Below are the code and all the weights of a small trained network. Each question names an input and a class and asks about switching units off, where a switched-off unit gives its printed mean instead of its output.

import numpy as np


def w(rows, s, z=0):
    codes = np.array(rows[::2]) - 128.0
    scale = np.full(codes.shape[1], s)
    scale[-1] = z or s
    return codes * scale


def f(y):
    return np.maximum(y, 0)


def log_softmax(a):
    a = a - a.max(-1, keepdims=True)
    return a - np.log(np.exp(a).sum(-1, keepdims=True))


def net(x, mask):
    res = np.array(x, float).reshape(1, 2) / 4 @ E
    y = f(res @ A[0][:, :-1].T + A[0][:, -1])
    res = res + np.where(mask, y, B[0][:, -1]) @ B[0][:, :-1]
    return log_softmax(res[-1] @ U[:, :-1].T + U[:, -1])


A, B = {}, {}
E = w([
[139,30,79,251,52,81,161],'x0',
[126,229,91,153,193,37,195],'x1',
],0.011)
A[0] = w([
[130,29,138,102,89,250,86,82],'neuron 0',
[123,215,121,149,206,31,172,79],'neuron 1',
[127,34,101,245,74,58,151,157],'neuron 2',
[143,147,129,147,118,100,147,252],'neuron 3',
[131,146,133,90,146,147,129,254],'neuron 4',
[137,224,157,5,176,187,99,50],'neuron 5',
[137,173,105,190,121,63,143,80],'neuron 6',
[166,122,156,178,71,85,141,72],'neuron 7',
],0.014,0.011)
B[0] = w([
[137,99,166,58,51,64,144,220],'neuron 0',
[154,73,157,59,73,77,150,206],'neuron 1',
[118,142,75,133,198,176,132,252],'neuron 2',
[89,177,156,102,75,178,35,192],'neuron 3',
[91,208,80,133,124,188,4,199],'neuron 4',
[132,78,87,169,198,139,227,224],'neuron 5',
[133,70,148,107,87,98,167,174],'neuron 6',
[132,128,123,160,172,109,191,160],'neuron 7',
],0.022)
U = w([
[100,105,76,118,225,193,198,120],'0',
[145,76,169,61,62,91,151,171],'1',
[85,224,128,122,132,207,5,254],'2',
[135,132,143,196,172,119,133,77],'3',
[138,158,173,161,143,119,120,64],'4',
[113,122,205,187,161,120,163,71],'5',
[178,131,200,127,112,101,145,74],'6',
[128,177,184,178,159,128,106,69],'7',
],0.014,0.0095)

Each question gives the input, the list of numbers given to net, and the class t.
The units are the neurons (one row each of A and B). Each row of codes is followed by its name. A weight is (code - 128) times the scale printed after its matrix; where a second scale follows, it is the last column's (A, B and U).
mask holds one flag per neuron, in row order. A switched-off neuron (its flag False) gives its mean, the last column of its row in B, instead of its output. The means were averaged over made-up inputs and are rounded, as every weight is.
A unit's drop is (log p(t) with every unit on - log p(t) with that unit switched off) / (log p(t) with every unit on - log p(t) with every unit switched off).
The circuit of an input: a set's keep is (log p(t) with only the set's units on - log p(t) with every unit switched off) / (log p(t) with every unit on - log p(t) with every unit switched off). Starting from all 8 units, units are removed one at a time, each time the one whose removal leaves the highest keep (on an exact tie, the one counted first), for as long as the keep stays at least 0.8.
circuit, biggest first: the units of the circuit, biggest drop first
k most important neurons: the k neurons with the biggest drops, biggest first
drop of u: that unit's drop, to one decimal
input [2,2], class 2: most important neuron -> (neuron 5)
input [-3,-3], class 2: 4 most important neurons -> (neuron 1; neuron 4; neuron 2; neuron 6)
input [-1,-4], class 1: 3 most important neurons -> (neuron 0; neuron 2; neuron 3)
input [-3,-4], class 1: 4 most important neurons -> (neuron 2; neuron 0; neuron 3; neuron 5)
input [1,-3], class 2: 3 most important neurons -> (neuron 1; neuron 5; neuron 6)
input [-4,-6], class 1: 2 most important neurons -> (neuron 0; neuron 2)
input [2,-2], class 2: 2 most important neurons -> (neuron 5; neuron 1)
input [-3,2], class 2: 3 most important neurons -> (neuron 4; neuron 0; neuron 2)
input [3,3], class 2: 3 most important neurons -> (neuron 5; neuron 0; neuron 3)
input [0,3], class 2: 2 most important neurons -> (neuron 0; neuron 5)
input [7,-7], class 0: 2 most important neurons -> (neuron 2; neuron 1)
input [-3,-2], class 2: 2 most important neurons -> (neuron 4; neuron 2)
input [8,-2], class 0: drop of neuron 2 -> 1.9
input [7,-4], class 0: circuit, biggest first -> (neuron 2)
input [1,6], class 1: drop of neuron 1 -> 0.9
input [5,-4], class 0: drop of neuron 7 -> 0.0
